Below are the code and all the weights of a small trained network. Each question names an input and a class and asks about switching units off, where a switched-off unit gives its printed mean instead of its output.

import numpy as np


def w(rows, s, z=0):
    codes = np.array(rows[::2]) - 128.0
    scale = np.full(codes.shape[1], s)
    scale[-1] = z or s
    return codes * scale


def f(y):
    return np.maximum(y, 0)


def log_softmax(a):
    a = a - a.max(-1, keepdims=True)
    return a - np.log(np.exp(a).sum(-1, keepdims=True))


def net(x, mask):
    res = np.array(x, float).reshape(1, 2) / 4 @ E
    y = f(res @ A[0][:, :-1].T + A[0][:, -1])
    res = res + np.where(mask, y, B[0][:, -1]) @ B[0][:, :-1]
    return log_softmax(res[-1] @ U[:, :-1].T + U[:, -1])


A, B = {}, {}
E = w([
[252,166,64,165],'x0',
[75,68,56,184],'x1',
],0.011)
A[0] = w([
[162,152,91,195,142],'N1',
[86,60,44,246,90],'N2',
[190,188,162,59,99],'N3',
[160,165,184,78,76],'N4',
[129,191,157,184,248],'N5',
[179,93,148,171,188],'N6',
[57,112,206,85,119],'N7',
[79,108,59,209,203],'N8',
[224,210,93,180,60],'N9',
[181,105,129,166,240],'N10',
[164,211,233,90,132],'N11',
[92,123,152,131,96],'N12',
[200,150,23,168,97],'N13',
[82,44,146,70,126],'N14',
[55,124,220,107,69],'N15',
[17,56,118,65,172],'N16',
],0.012)
B[0] = w([
[163,99,151,72,190],'N1',
[77,191,26,69,218],'N2',
[154,148,84,97,190],'N3',
[103,141,4,113,167],'N4',
[105,135,214,128,238],'N5',
[148,124,189,91,191],'N6',
[164,111,129,70,210],'N7',
[122,196,131,132,243],'N8',
[126,67,92,74,200],'N9',
[135,136,181,103,235],'N10',
[97,204,49,123,221],'N11',
[160,51,102,66,148],'N12',
[175,70,116,80,211],'N13',
[150,104,136,68,193],'N14',
[159,97,101,73,190],'N15',
[171,122,151,86,251],'N16',
],0.011,0.013)
U = w([
[201,19,125,64,43],'0',
[103,239,36,101,133],'1',
[146,177,253,111,255],'2',
[114,164,115,202,81],'3',
[71,125,129,167,84],'4',
],0.014,0.0082)

Each question gives the input, the list of numbers given to net, and the class t.
The units are the neurons (one row each of A and B). Each row of codes is followed by its name. A weight is (code - 128) times the scale printed after its matrix; where a second scale follows, it is the last column's (A, B and U).
mask holds one flag per neuron, in row order. A switched-off neuron (its flag False) gives its mean, the last column of its row in B, instead of its output. The means were averaged over made-up inputs and are rounded, as every weight is.
A unit's drop is (log p(t) with every unit on - log p(t) with that unit switched off) / (log p(t) with every unit on - log p(t) with every unit switched off).
The circuit of an input: a set's keep is (log p(t) with only the set's units on - log p(t) with every unit switched off) / (log p(t) with every unit on - log p(t) with every unit switched off). Starting from the 12 units with the biggest drops (on a tie, the unit counted first), units are removed one at a time, each time the one whose removal leaves the highest keep (on an exact tie, the one counted first), for as long as the keep stays at least 0.8.
circuit, biggest first: the units of the circuit, biggest drop first
unit that matters most: the unit with the biggest drop
top k neurons: the k neurons with the biggest drops, biggest first
drop of u: that unit's drop, to one decimal
input [0,-6], class 1: unit that matters most	N11
input [-8,-7], class 0: top 3 neurons	[N7 N15 N2]
input [-3,-1], class 2: top 3 neurons	[N13 N9 N4]
input [-8,-8], class 0: top 2 neurons	[N7 N15]
input [-7,-7], class 0: top 2 neurons	[N7 N2]
input [-7,-8], class 1: top 3 neurons	[N11 N4 N13]
input [3,-3], class 2: top 2 neurons	[N2 N15]
input [5,-7], class 1: top 2 neurons	[N11 N4]
input [-6,-6], class 0: top 4 neurons	[N2 N7 N8 N15]
input [2,-3], class 2: drop of N2	1.2
input [0,-5], class 1: drop of N11	0.4
input [-2,1], class 2: drop of N12	0.0
input [2,-2], class 2: drop of N2	0.1
input [-1,8], class 1: circuit, biggest first	[N2]
